Below are the code and all the weights of a small trained network. Each question names an input and a class and asks about switching units off, where a switched-off unit gives its printed mean instead of its output.

import numpy as np


def w(rows, s, z=0):
    codes = np.array(rows[::2]) - 128.0
    scale = np.full(codes.shape[1], s)
    scale[-1] = z or s
    return codes * scale


def f(y):
    return np.maximum(y, 0)


def log_softmax(a):
    a = a - a.max(-1, keepdims=True)
    return a - np.log(np.exp(a).sum(-1, keepdims=True))


def net(x, mask):
    res = np.array(x, float).reshape(1, 5) / 4 @ E
    y = f(res @ A[0][:, :-1].T + A[0][:, -1])
    res = res + np.where(mask, y, B[0][:, -1]) @ B[0][:, :-1]
    return log_softmax(res[-1] @ U[:, :-1].T + U[:, -1])


A, B = {}, {}
E = w([
[193,71,106,129,172,4],'x0',
[199,204,127,97,82,149],'x1',
[128,110,165,178,97,101],'x2',
[122,77,140,54,78,118],'x3',
[169,60,69,156,103,127],'x4',
],0.013)
A[0] = w([
[167,118,185,218,182,164,137],'n0',
[77,95,177,120,114,202,97],'n1',
[144,111,146,91,206,61,51],'n2',
[99,130,147,61,102,96,80],'n3',
[142,135,181,104,168,86,67],'n4',
[150,141,118,149,135,68,14],'n5',
[142,107,7,115,138,169,159],'n6',
[106,151,124,74,180,126,91],'n7',
[105,122,184,158,131,103,231],'n8',
[191,151,72,138,146,29,53],'n9',
[176,145,139,188,187,174,113],'n10',
[104,182,172,105,154,127,151],'n11',
[129,131,115,131,138,77,37],'n12',
[97,153,97,133,106,142,24],'n13',
[154,85,79,200,56,130,192],'n14',
[143,119,190,188,87,115,188],'n15',
[158,115,142,85,166,75,27],'n16',
[98,65,95,138,148,158,175],'n17',
[176,171,121,74,123,129,107],'n18',
[129,146,151,129,117,194,148],'n19',
[125,57,192,35,151,154,75],'n20',
[134,186,160,131,202,125,112],'n21',
[127,164,25,156,193,158,98],'n22',
[119,90,148,30,87,135,62],'n23',
[116,181,125,186,142,108,70],'n24',
[77,169,225,78,151,63,228],'n25',
[84,107,174,133,134,104,132],'n26',
[83,84,108,69,219,159,184],'n27',
[137,65,138,95,54,136,47],'n28',
[81,117,123,122,97,186,106],'n29',
[119,179,150,66,149,109,167],'n30',
[187,178,130,56,160,125,175],'n31',
[113,126,126,177,121,197,1],'n32',
[152,168,69,116,14,93,208],'n33',
],0.013,0.0032)
B[0] = w([
[171,90,174,149,146,112,194],'n0',
[99,130,175,64,129,103,215],'n1',
[87,174,207,88,93,166,212],'n2',
[202,62,200,213,164,103,172],'n3',
[88,164,136,49,146,175,169],'n4',
[93,178,181,93,166,145,181],'n5',
[188,108,77,3,184,187,202],'n6',
[162,103,119,77,149,126,167],'n7',
[199,162,52,106,96,58,184],'n8',
[69,163,185,94,114,169,250],'n9',
[82,103,155,179,132,81,187],'n10',
[140,91,81,91,148,129,200],'n11',
[50,179,215,125,86,122,168],'n12',
[124,167,192,91,107,157,155],'n13',
[149,84,75,25,175,147,225],'n14',
[190,140,53,10,111,96,189],'n15',
[42,124,169,74,158,190,190],'n16',
[122,172,71,118,82,39,187],'n17',
[83,168,130,181,100,63,184],'n18',
[102,120,173,69,92,101,205],'n19',
[175,76,203,196,160,69,187],'n20',
[161,28,96,159,160,129,192],'n21',
[238,126,184,218,155,67,196],'n22',
[164,69,217,189,133,91,195],'n23',
[176,90,176,209,155,47,175],'n24',
[161,2,56,38,142,173,232],'n25',
[128,209,58,165,98,46,175],'n26',
[106,134,84,131,17,2,197],'n27',
[197,100,193,209,198,137,191],'n28',
[103,135,190,58,116,133,201],'n29',
[189,101,86,102,115,142,190],'n30',
[95,119,73,150,67,75,199],'n31',
[76,167,197,81,146,143,182],'n32',
[116,144,75,168,67,70,219],'n33',
],0.0067,0.013)
U = w([
[254,97,247,239,234,119,63],'0',
[49,192,209,79,156,194,1],'1',
[220,86,46,62,202,170,149],'2',
[202,164,88,110,131,82,237],'3',
[103,181,45,180,17,24,64],'4',
[116,95,65,175,119,164,190],'5',
],0.0077,0.0046)

Each question gives the input, the list of numbers given to net, and the class t.
The units are the neurons (one row each of A and B). Each row of codes is followed by its name. A weight is (code - 128) times the scale printed after its matrix; where a second scale follows, it is the last column's (A, B and U).
mask holds one flag per neuron, in row order. A switched-off neuron (its flag False) gives its mean, the last column of its row in B, instead of its output. The means were averaged over made-up inputs and are rounded, as every weight is.
A unit's drop is (log p(t) with every unit on - log p(t) with that unit switched off) / (log p(t) with every unit on - log p(t) with every unit switched off).
The circuit of an input: a set's keep is (log p(t) with only the set's units on - log p(t) with every unit switched off) / (log p(t) with every unit on - log p(t) with every unit switched off). Starting from the 12 units with the biggest drops (on a tie, the unit counted first), units are removed one at a time, each time the one whose removal leaves the highest keep (on an exact tie, the one counted first), for as long as the keep stays at least 0.8.
circuit, biggest first: the units of the circuit, biggest drop first
top k neurons: the k neurons with the biggest drops, biggest first
drop of u: that unit's drop, to one decimal
input [-5,3,-1,-5,-6], class 2: circuit, biggest first : (n11 n21)
input [-7,8,0,-7,-3], class 4: circuit, biggest first : (n31 n18)
input [-8,3,-8,5,5], class 1: circuit, biggest first : (n29)
input [6,-8,-2,2,-5], class 4: top 3 neurons : (n27 n26 n8)
input [0,-6,7,-6,0], class 3: top 2 neurons : (n15 n8)
input [0,-6,-4,7,-1], class 0: top 3 neurons : (n20 n23 n3)
input [1,-5,-3,-4,-6], class 2: top 2 neurons : (n25 n21)
input [-6,-7,-7,-4,1], class 3: circuit, biggest first : (n27 n6)
input [-4,-6,-2,6,5], class 0: top 2 neurons : (n28 n20)
input [-7,-1,0,7,7], class 0: top 2 neurons : (n28 n23)
input [0,-8,0,6,3], class 4: top 4 neurons : (n27 n17 n26 n22)
input [3,7,0,-5,3], class 4: top 2 neurons : (n33 n31)
input [3,-4,3,0,-1], class 4: top 2 neurons : (n6 n26)
input [3,-5,4,-6,8], class 2: top 2 neurons : (n14 n6)
input [-2,-6,4,-7,8], class 2: circuit, biggest first : (n14)
input [7,-6,5,-4,8], class 2: top 3 neurons : (n14 n15 n6)
input [8,8,-3,4,5], class 1: top 2 neurons : (n9 n16)
input [-5,4,-6,-5,-7], class 2: top 4 neurons : (n21 n11 n25 n30)
input [-3,8,-7,-6,7], class 4: top 2 neurons : (n33 n18)
input [-5,-8,-8,8,5], class 0: circuit, biggest first : (n20)
input [-1,-8,-1,4,-7], class 4: top 2 neurons : (n27 n26)
input [5,5,-8,-8,-5], class 0: drop of n24 : 0.1
input [8,3,3,-2,-3], class 1: drop of n5 : 0.0
input [-4,5,0,-8,-7], class 0: drop of n24 : 0.2
input [-5,-6,6,3,6], class 2: drop of n10 : 0.2
